Below are the code and all the weights of a small trained network. Each question names an input and a class and asks about switching units off, where a switched-off unit gives its printed mean instead of its output.

import numpy as np


def w(rows, s, z=0):
    codes = np.array(rows[::2]) - 128.0
    scale = np.full(codes.shape[1], s)
    scale[-1] = z or s
    return codes * scale


def f(y):
    return y / 2 * (1 + np.tanh(0.7978845608 * (y + 0.044715 * y**3)))


def log_softmax(a):
    a = a - a.max(-1, keepdims=True)
    return a - np.log(np.exp(a).sum(-1, keepdims=True))


def net(x, mask):
    res = np.array(x, float).reshape(1, 8) / 4 @ E
    y = f(res @ A[0][:, :-1].T + A[0][:, -1])
    res = res + np.where(mask, y, B[0][:, -1]) @ B[0][:, :-1]
    return log_softmax(res[-1] @ U[:, :-1].T + U[:, -1])


A, B = {}, {}
E = w([
[129,132,127,128,127,126,128,128,127],'x0',
[121,142,125,107,58,101,37,242,170],'x1',
[160,133,72,134,54,162,86,19,215],'x2',
[135,123,99,48,172,181,170,164,211],'x3',
[126,132,24,132,71,102,211,166,83],'x4',
[127,130,2,162,228,131,41,134,91],'x5',
[80,135,124,19,122,68,103,92,82],'x6',
[129,136,129,128,130,126,127,125,129],'x7',
],0.0052)
A[0] = w([
[123,115,146,197,79,93,85,114,61,62],'neuron 1',
[141,131,128,223,143,157,151,170,165,60],'neuron 2',
[125,121,110,78,156,164,149,151,160,53],'neuron 3',
[121,128,89,73,164,118,155,159,203,105],'neuron 4',
[120,127,186,130,170,138,59,104,146,58],'neuron 5',
[117,130,178,111,76,117,158,131,140,59],'neuron 6',
[132,146,79,129,168,129,97,129,115,52],'neuron 7',
[130,128,51,124,70,116,176,148,105,66],'neuron 8',
[138,126,98,126,89,140,104,75,162,59],'neuron 9',
[118,153,123,133,168,135,167,67,114,69],'neuron 10',
[119,127,179,126,180,112,154,198,82,1],'neuron 11',
[119,124,161,125,93,142,156,124,124,48],'neuron 12',
[141,127,174,112,86,135,180,132,130,65],'neuron 13',
[154,116,125,127,169,138,195,54,99,8],'neuron 14',
[122,130,147,177,90,115,85,118,65,124],'neuron 15',
[131,120,118,162,119,138,129,127,161,86],'neuron 16',
[139,110,147,117,181,118,135,185,84,65],'neuron 17',
[135,128,211,121,184,132,62,104,168,25],'neuron 18',
[121,114,82,135,166,124,98,125,121,105],'neuron 19',
[145,120,87,136,176,116,90,130,112,72],'neuron 20',
[133,120,96,119,84,139,100,75,158,48],'neuron 21',
[145,126,173,112,93,115,175,128,138,67],'neuron 22',
[132,129,84,134,170,133,88,131,108,60],'neuron 23',
[105,127,78,152,176,119,98,136,135,48],'neuron 24',
[124,130,110,111,75,109,56,205,145,50],'neuron 25',
[95,125,107,11,121,92,103,97,73,53],'neuron 26',
[118,113,140,119,148,127,147,92,116,70],'neuron 27',
[115,136,159,132,168,130,140,183,86,55],'neuron 28',
[137,128,134,211,134,163,135,157,162,95],'neuron 29',
[123,132,134,41,123,98,96,91,105,106],'neuron 30',
[115,121,174,113,89,121,158,123,145,65],'neuron 31',
[127,114,127,140,174,146,177,74,109,43],'neuron 32',
[134,131,97,129,91,133,107,75,167,60],'neuron 33',
[130,127,125,116,135,127,134,141,138,41],'neuron 34',
[132,114,132,189,132,149,142,153,157,49],'neuron 35',
[136,115,116,71,167,168,150,161,178,65],'neuron 36',
[126,122,54,132,71,117,193,151,93,32],'neuron 37',
[125,117,90,133,90,140,99,71,175,41],'neuron 38',
[129,129,81,139,167,135,93,139,116,51],'neuron 39',
[138,119,136,109,71,137,59,209,149,33],'neuron 40',
],0.012,0.0085)
B[0] = w([
[149,124,126,68,153,124,145,21,89,201],'neuron 1',
[227,135,143,139,121,118,125,171,118,177],'neuron 2',
[138,131,130,108,151,133,123,55,56,147],'neuron 3',
[146,133,120,88,145,121,151,37,148,253],'neuron 4',
[104,124,123,121,214,116,91,167,145,186],'neuron 5',
[122,119,124,113,83,147,66,114,158,187],'neuron 6',
[121,122,131,121,80,131,73,121,127,154],'neuron 7',
[124,130,159,115,235,126,80,156,154,203],'neuron 8',
[92,125,140,83,114,128,173,172,101,181],'neuron 9',
[109,132,121,204,111,121,151,119,140,167],'neuron 10',
[76,133,131,90,107,128,177,198,95,179],'neuron 11',
[130,149,137,124,103,131,55,122,62,119],'neuron 12',
[111,113,128,111,65,126,76,119,127,187],'neuron 13',
[66,126,136,224,121,135,144,99,111,170],'neuron 14',
[148,136,111,87,140,149,166,58,143,228],'neuron 15',
[152,129,147,121,117,120,142,142,109,122],'neuron 16',
[96,127,137,79,115,128,178,159,115,190],'neuron 17',
[109,133,115,122,239,127,65,146,137,196],'neuron 18',
[125,128,166,115,70,124,98,117,172,195],'neuron 19',
[106,121,126,117,77,134,87,127,154,177],'neuron 20',
[94,119,136,94,112,128,162,179,80,172],'neuron 21',
[113,137,117,117,73,134,73,128,131,179],'neuron 22',
[107,125,118,119,77,133,82,130,146,167],'neuron 23',
[110,123,125,123,92,144,65,126,129,159],'neuron 24',
[91,127,124,242,117,125,162,108,126,226],'neuron 25',
[253,131,131,151,105,136,126,172,105,236],'neuron 26',
[121,136,129,178,129,110,113,137,93,115],'neuron 27',
[90,123,119,93,113,120,169,174,110,171],'neuron 28',
[219,127,114,134,107,117,125,162,123,189],'neuron 29',
[207,125,135,161,124,129,138,181,143,224],'neuron 30',
[123,129,98,127,88,124,61,128,139,170],'neuron 31',
[96,138,122,203,120,119,160,106,129,165],'neuron 32',
[92,130,125,86,111,114,171,175,100,180],'neuron 33',
[112,152,138,141,167,126,91,108,9,78],'neuron 34',
[188,128,144,141,134,125,103,156,58,117],'neuron 35',
[135,129,115,82,136,130,143,40,80,195],'neuron 36',
[91,127,128,123,242,126,60,171,125,191],'neuron 37',
[90,136,139,73,107,125,174,174,98,188],'neuron 38',
[114,136,133,124,92,132,65,124,133,155],'neuron 39',
[72,131,140,232,122,130,159,101,97,210],'neuron 40',
],0.031,0.0031)
U = w([
[101,128,130,124,67,151,16,146,177,114],'0',
[78,129,151,88,132,120,165,212,104,110],'1',
[94,141,140,254,145,119,126,123,138,104],'2',
[118,136,140,134,253,122,47,177,169,101],'3',
[143,126,128,140,141,136,116,141,185,251],'4',
[229,139,145,157,133,125,103,177,123,106],'5',
[145,138,112,99,162,144,126,58,117,96],'6',
],0.0065,0.02)

Each question gives the input, the list of numbers given to net, and the class t.
The units are the neurons (one row each of A and B). Each row of codes is followed by its name. A weight is (code - 128) times the scale printed after its matrix; where a second scale follows, it is the last column's (A, B and U).
mask holds one flag per neuron, in row order. A switched-off neuron (its flag False) gives its mean, the last column of its row in B, instead of its output. The means were averaged over made-up inputs and are rounded, as every weight is.
A unit's drop is (log p(t) with every unit on - log p(t) with that unit switched off) / (log p(t) with every unit on - log p(t) with every unit switched off).
The circuit of an input: a set's keep is (log p(t) with only the set's units on - log p(t) with every unit switched off) / (log p(t) with every unit on - log p(t) with every unit switched off). Starting from the 12 units with the biggest drops (on a tie, the unit counted first), units are removed one at a time, each time the one whose removal leaves the highest keep (on an exact tie, the one counted first), for as long as the keep stays at least 0.8.
units of the circuit, in order: the units of the circuit, biggest drop first
most important unit: the unit with the biggest drop
top k neurons: the k neurons with the biggest drops, biggest first
drop of u: that unit's drop, to one decimal
input [6,-3,-3,7,-8,0,2,-1], class 3: most important unit => neuron 18
input [-3,5,4,-2,-2,1,5,2], class 2: units of the circuit, in order => neuron 25; neuron 40
input [7,-3,5,-6,7,-3,-1,-3], class 3: units of the circuit, in order => neuron 37; neuron 8
input [-3,-1,0,-1,-5,2,-6,-3], class 5: top 2 neurons => neuron 29; neuron 2
input [-4,2,-4,0,7,-5,-6,5], class 3: units of the circuit, in order => neuron 37; neuron 8
input [1,1,7,5,-5,-3,-8,2], class 5: units of the circuit, in order => neuron 29; neuron 2
input [6,-8,-8,4,0,-6,-7,2], class 1: top 4 neurons => neuron 11; neuron 28; neuron 17; neuron 25
input [2,-1,4,3,7,-5,6,6], class 3: units of the circuit, in order => neuron 8; neuron 37
input [-1,2,-5,-4,8,-5,-6,3], class 3: top 2 neurons => neuron 37; neuron 8
input [4,-5,-8,-2,-5,-7,-8,1], class 1: top 4 neurons => neuron 11; neuron 28; neuron 17; neuron 26
input [-2,8,2,-4,1,6,5,8], class 2: top 2 neurons => neuron 25; neuron 40
input [-5,4,-5,-8,2,-5,7,-2], class 6: top 2 neurons => neuron 1; neuron 15
input [-8,3,1,-1,-7,-5,-4,-2], class 3: top 2 neurons => neuron 18; neuron 5
input [8,-7,2,-3,-1,-5,-6,-1], class 2: units of the circuit, in order => neuron 14; neuron 32
input [3,4,-3,-2,7,4,5,-1], class 3: units of the circuit, in order => neuron 8
input [2,-6,3,6,-6,1,5,-2], class 2: top 2 neurons => neuron 10; neuron 14
input [4,-4,0,-8,-7,-6,-1,4], class 6: top 2 neurons => neuron 1; neuron 15
input [6,0,-2,4,3,1,-2,3], class 6: top 3 neurons => neuron 30; neuron 4; neuron 26
input [8,-4,1,6,6,-5,8,-3], class 5: top 2 neurons => neuron 26; neuron 30
input [2,5,6,0,-7,-8,2,6], class 0: units of the circuit, in order => neuron 6
input [5,-8,6,4,5,-7,-7,2], class 2: top 3 neurons => neuron 14; neuron 32; neuron 10
input [8,-4,-7,7,1,5,4,-2], class 1: top 4 neurons => neuron 17; neuron 11; neuron 28; neuron 15
input [5,-3,-8,-8,4,4,5,-5], class 1: top 3 neurons => neuron 11; neuron 17; neuron 28
input [-8,4,-3,-3,-6,3,-5,5], class 3: drop of neuron 5 => 0.4
input [1,2,-1,-1,4,2,0,1], class 3: drop of neuron 26 => 0.1
input [8,8,-1,-1,6,2,-8,-3], class 2: drop of neuron 7 => 0.0
input [1,8,-7,-3,0,-1,-3,7], class 2: most important unit => neuron 25
input [8,7,5,2,-7,3,7,-1], class 2: drop of neuron 25 => 1.0
